Below are the code and all the weights of a small trained network. Each question names an input and a class and asks about switching units off, where a switched-off unit gives its printed mean instead of its output.

import numpy as np


def w(rows, s, z=0):
    codes = np.array(rows[::2]) - 128.0
    scale = np.full(codes.shape[1], s)
    scale[-1] = z or s
    return codes * scale


def norm(h):
    return h / np.sqrt((h * h).mean(-1, keepdims=True) + 1e-5)


def f(y):
    return y / 2 * (1 + np.tanh(0.7978845608 * (y + 0.044715 * y**3)))


def log_softmax(a):
    a = a - a.max(-1, keepdims=True)
    return a - np.log(np.exp(a).sum(-1, keepdims=True))


def net(x, mask):
    res = np.array(x, float).reshape(1, 4) / 4 @ E
    u = 0
    for l in range(4):
        y = f(norm(res) @ A[l][:, :-1].T + A[l][:, -1])
        res = res + np.where(mask[u : u + 7], y, B[l][:, -1]) @ B[l][:, :-1]
        u += 7
    return log_softmax(norm(res)[-1] @ U[:, :-1].T + U[:, -1])


A, B = {}, {}
E = w([
[34,180,56,184],'x0',
[189,125,2,146],'x1',
[18,140,41,11],'x2',
[168,238,179,129],'x3',
],0.0063)
A[0] = w([
[59,179,135,33,106],'0.n1',
[58,78,251,120,125],'0.n2',
[188,189,139,110,74],'0.n3',
[198,86,94,106,74],'0.n4',
[107,202,131,239,80],'0.n5',
[156,15,80,254,85],'0.n6',
[169,97,99,184,5],'0.n7',
],0.011,0.0026)
B[0] = w([
[130,188,109,104,234],'0.n1',
[186,175,176,107,249],'0.n2',
[122,104,80,148,168],'0.n3',
[166,59,143,150,166],'0.n4',
[110,132,93,183,209],'0.n5',
[121,149,93,4,254],'0.n6',
[167,128,125,43,154],'0.n7',
],0.012,0.005)
A[1] = w([
[123,56,254,123,4],'1.n1',
[214,134,157,134,137],'1.n2',
[93,103,141,147,12],'1.n3',
[211,132,122,115,117],'1.n4',
[89,130,103,135,61],'1.n5',
[73,169,180,213,99],'1.n6',
[71,129,191,55,62],'1.n7',
],0.012,0.0031)
B[1] = w([
[117,254,150,109,188],'1.n1',
[162,139,147,173,252],'1.n2',
[171,109,144,93,87],'1.n3',
[195,134,141,170,236],'1.n4',
[78,154,159,124,128],'1.n5',
[49,114,230,112,182],'1.n6',
[180,110,65,115,212],'1.n7',
],0.011,0.0037)
A[2] = w([
[118,90,132,112,34],'2.n1',
[127,150,160,135,3],'2.n2',
[116,78,135,108,39],'2.n3',
[90,28,152,226,39],'2.n4',
[213,175,136,116,73],'2.n5',
[94,155,187,176,143],'2.n6',
[57,178,169,252,88],'2.n7',
],0.012,0.004)
B[2] = w([
[138,95,100,79,103],'2.n1',
[115,69,159,73,115],'2.n2',
[168,67,92,45,108],'2.n3',
[141,163,191,93,129],'2.n4',
[105,129,152,95,252],'2.n5',
[83,133,190,125,184],'2.n6',
[107,86,184,254,209],'2.n7',
],0.01,0.0048)
A[3] = w([
[109,209,184,133,3],'3.n1',
[169,52,198,141,105],'3.n2',
[92,252,227,143,129],'3.n3',
[95,87,55,94,30],'3.n4',
[82,181,45,57,138],'3.n5',
[104,160,151,8,122],'3.n6',
[76,215,215,127,150],'3.n7',
],0.011,0.0053)
B[3] = w([
[150,86,130,58,152],'3.n1',
[123,105,115,169,152],'3.n2',
[62,55,69,6,254],'3.n3',
[120,162,109,112,154],'3.n4',
[118,234,89,254,252],'3.n5',
[131,234,131,178,217],'3.n6',
[108,77,58,40,226],'3.n7',
],0.009,0.0077)
U = w([
[90,215,73,132,208],'0',
[188,131,142,184,51],'1',
[222,90,170,156,63],'2',
[55,75,237,141,125],'3',
[57,119,83,94,55],'4',
[157,54,65,99,47],'5',
[171,159,161,101,1],'6',
[140,136,178,7,220],'7',
],0.019,0.007)

Each question gives the input, the list of numbers given to net, and the class t.
The units are the neurons (one row each of A and B). Each row of codes is followed by its name. A weight is (code - 128) times the scale printed after its matrix; where a second scale follows, it is the last column's (A, B and U).
mask holds one flag per neuron, layer by layer. A switched-off neuron (its flag False) gives its mean, the last column of its row in B, instead of its output. The means were averaged over made-up inputs and are rounded, as every weight is.
A unit's drop is (log p(t) with every unit on - log p(t) with that unit switched off) / (log p(t) with every unit on - log p(t) with every unit switched off).
The circuit of an input: a set's keep is (log p(t) with only the set's units on - log p(t) with every unit switched off) / (log p(t) with every unit on - log p(t) with every unit switched off). Starting from the 12 units with the biggest drops (on a tie, the unit counted first), units are removed one at a time, each time the one whose removal leaves the highest keep (on an exact tie, the one counted first), for as long as the keep stays at least 0.8.
units of the circuit, in order: the units of the circuit, biggest drop first
most important unit: the unit with the biggest drop
k most important neurons: the k neurons with the biggest drops, biggest first
k most important neurons of layer l: the k neurons of layer l with the biggest drops, biggest first
input [-8,7,-7,-8], class 7: units of the circuit, in order => [0.n6]
input [6,-7,0,-5], class 3: units of the circuit, in order => [0.n6 2.n7]
input [-5,-3,-5,7], class 3: 4 most important neurons of layer 0 => [0.n6 0.n7 0.n3 0.n1]
input [-5,1,2,5], class 1: 2 most important neurons of layer 0 => [0.n3 0.n6]
input [0,3,1,1], class 1: 3 most important neurons => [3.n3 0.n6 3.n7]
input [3,-7,4,1], class 7: 2 most important neurons => [0.n2 0.n6]
input [3,-7,-7,0], class 3: 3 most important neurons => [2.n7 0.n5 0.n6]
input [-2,-1,0,-3], class 7: 2 most important neurons => [0.n2 3.n5]
input [-8,3,-4,7], class 2: 2 most important neurons of layer 3 => [3.n5 3.n6]
input [-2,1,-8,7], class 3: 2 most important neurons => [0.n6 1.n6]
input [6,-7,3,7], class 7: 2 most important neurons of layer 0 => [0.n1 0.n6]
input [-2,2,-6,2], class 2: 2 most important neurons => [3.n5 3.n6]
input [-2,5,-7,0], class 2: 4 most important neurons => [3.n3 3.n7 1.n4 0.n4]
input [-1,2,1,-1], class 5: 2 most important neurons => [0.n4 0.n2]
input [8,-2,6,3], class 4: 3 most important neurons of layer 1 => [1.n6 1.n5 1.n7]
input [8,-8,6,2], class 7: units of the circuit, in order => [3.n3]
input [4,-4,-4,-1], class 3: 2 most important neurons => [0.n5 2.n7]
input [-6,8,-4,-3], class 7: 3 most important neurons => [0.n6 3.n5 0.n7]
input [0,7,-8,-8], class 7: 2 most important neurons => [0.n6 0.n7]
input [-6,-4,8,6], class 0: units of the circuit, in order => [3.n6]
input [-5,4,-3,-1], class 2: 2 most important neurons of layer 1 => [1.n4 1.n2]
input [5,0,2,3], class 4: 3 most important neurons of layer 0 => [0.n1 0.n6 0.n4]
input [2,-2,0,3], class 3: 2 most important neurons => [0.n6 2.n7]
input [2,-5,-4,0], class 3: 3 most important neurons => [2.n7 0.n6 0.n5]
input [8,-8,5,-1], class 7: 2 most important neurons of layer 0 => [0.n6 0.n7]
input [-5,7,4,2], class 2: 2 most important neurons of layer 0 => [0.n6 0.n4]
input [4,-7,-4,0], class 3: most important unit => 2.n7
input [-8,7,-3,6], class 2: 2 most important neurons of layer 3 => [3.n5 3.n6]
